Below is a small trained network, with its code and all its weights. Each question gives an input and a class and asks what happens when units are switched off, that is, made to give their printed mean instead of their output.

import numpy as np


def w(rows, s, z=0):
    codes = np.array(rows[::2]) - 128.0
    scale = np.full(codes.shape[1], s)
    scale[-1] = z or s
    return codes * scale


def norm(h):
    return h / np.sqrt((h * h).mean(-1, keepdims=True) + 1e-5)


def f(y):
    return np.maximum(y, 0)


def log_softmax(a):
    a = a - a.max(-1, keepdims=True)
    return a - np.log(np.exp(a).sum(-1, keepdims=True))


def net(x, mask):
    res = np.array(x, float).reshape(1, 4) / 4 @ E
    u = 0
    for l in range(4):
        y = f(norm(res) @ A[l][:, :-1].T + A[l][:, -1])
        res = res + np.where(mask[u : u + 3], y, B[l][:, -1]) @ B[l][:, :-1]
        u += 3
    return log_softmax(norm(res)[-1] @ U[:, :-1].T + U[:, -1])


A, B = {}, {}
E = w([
[254,84,95,181,90,91,155,161,146,97,195],'x0',
[65,194,167,112,151,195,143,217,123,226,172],'x1',
[137,102,35,120,164,116,70,155,116,147,130],'x2',
[112,186,153,208,173,157,90,144,156,199,81],'x3',
],0.0072)
A[0] = w([
[52,201,253,7,75,251,143,178,109,252,157,71],'L0N0',
[72,157,165,42,56,235,167,176,134,196,129,2],'L0N1',
[181,207,157,220,103,144,74,62,180,212,49,77],'L0N2',
],0.005,0.0026)
B[0] = w([
[101,239,131,202,254,181,239,215,173,186,217,255],'L0N0',
[195,175,108,187,117,223,103,164,134,194,184,191],'L0N1',
[164,214,53,167,183,190,204,171,105,98,151,198],'L0N2',
],0.0095,0.0076)
A[1] = w([
[176,150,162,240,127,155,124,103,133,57,52,2],'L1N0',
[58,178,233,137,148,224,168,58,131,145,153,140],'L1N1',
[1,195,210,43,125,176,185,136,194,195,167,22],'L1N2',
],0.0056,0.0025)
B[1] = w([
[85,215,183,98,28,150,181,105,105,112,254,194],'L1N0',
[115,146,238,215,236,128,219,184,160,175,87,253],'L1N1',
[130,128,39,184,216,247,89,182,74,228,139,244],'L1N2',
],0.0063,0.0053)
A[2] = w([
[119,138,129,185,139,107,114,163,168,151,134,70],'L2N0',
[94,135,114,142,162,133,56,76,143,157,2,206],'L2N1',
[62,196,80,92,175,161,105,120,106,134,140,3],'L2N2',
],0.0084,0.0024)
B[2] = w([
[160,162,112,155,136,105,34,173,176,166,148,241],'L2N0',
[102,40,96,116,145,39,16,191,90,105,155,175],'L2N1',
[114,143,156,2,125,116,156,51,49,111,149,252],'L2N2',
],0.0095,0.0045)
A[3] = w([
[169,125,148,85,1,124,144,59,113,109,134,220],'L3N0',
[177,157,170,121,99,77,178,123,154,97,159,251],'L3N1',
[64,159,163,127,172,150,166,132,117,180,142,248],'L3N2',
],0.0088,0.0023)
B[3] = w([
[132,140,23,3,248,191,236,123,83,93,215,200],'L3N0',
[65,90,161,83,90,81,93,147,98,46,87,205],'L3N1',
[81,128,104,239,144,125,17,212,58,140,76,254],'L3N2',
],0.007,0.0097)
U = w([
[184,254,93,251,227,239,164,228,124,212,202,209],'0',
[95,229,219,223,68,137,161,81,185,144,38,2],'1',
[107,49,148,130,110,48,18,143,99,125,124,139],'2',
[151,131,68,29,164,115,201,64,67,24,225,193],'3',
[57,38,239,125,23,176,216,96,207,140,88,2],'4',
],0.0086,0.0062)

Each question gives the input, the list of numbers given to net, and the class t.
The units are the neurons (one row each of A and B). Each row of codes is followed by its name. A weight is (code - 128) times the scale printed after its matrix; where a second scale follows, it is the last column's (A, B and U).
mask holds one flag per neuron, layer by layer. A switched-off neuron (its flag False) gives its mean, the last column of its row in B, instead of its output. The means were averaged over made-up inputs and are rounded, as every weight is.
A unit's drop is (log p(t) with every unit on - log p(t) with that unit switched off) / (log p(t) with every unit on - log p(t) with every unit switched off).
The circuit of an input: a set's keep is (log p(t) with only the set's units on - log p(t) with every unit switched off) / (log p(t) with every unit on - log p(t) with every unit switched off). Starting from all 12 units, units are removed one at a time, each time the one whose removal leaves the highest keep (on an exact tie, the one counted first), for as long as the keep stays at least 0.8.
units of the circuit, in order: the units of the circuit, biggest drop first
most important unit: the unit with the biggest drop
top k neurons: the k neurons with the biggest drops, biggest first
drop when u is switched off: that unit's drop, to one decimal
input [-1,0,5,1], class 2: top 4 neurons	[L0N0 L2N1 L1N0 L0N2]
input [-5,-2,6,2], class 2: units of the circuit, in order	[L2N1 L0N0]
input [-2,-6,-5,5], class 1: units of the circuit, in order	[L0N0 L1N2]
input [-8,-3,1,-3], class 2: top 3 neurons	[L0N0 L2N1 L0N1]
input [1,1,2,-1], class 3: top 3 neurons	[L0N0 L1N1 L0N1]
input [-7,-7,-1,3], class 2: units of the circuit, in order	[L0N0 L2N1]
input [-5,-5,-1,3], class 3: units of the circuit, in order	[L0N0 L2N2]
input [8,-3,8,4], class 2: top 2 neurons	[L0N0 L1N2]
input [-8,-8,4,-5], class 2: top 4 neurons	[L2N1 L0N0 L0N2 L1N0]
input [6,1,3,-3], class 3: top 3 neurons	[L0N0 L1N1 L1N2]
input [-7,-4,8,-3], class 2: most important unit	L2N1
input [-3,-5,-4,-1], class 3: top 2 neurons	[L0N0 L3N0]
input [-5,-6,5,-4], class 2: drop when L0N2 is switched off	0.2
input [8,2,-8,-2], class 3: drop when L0N0 is switched off	1.1
input [-2,-7,-3,0], class 3: drop when L0N0 is switched off	0.8
input [6,-2,-8,-1], class 3: drop when L0N0 is switched off	0.5
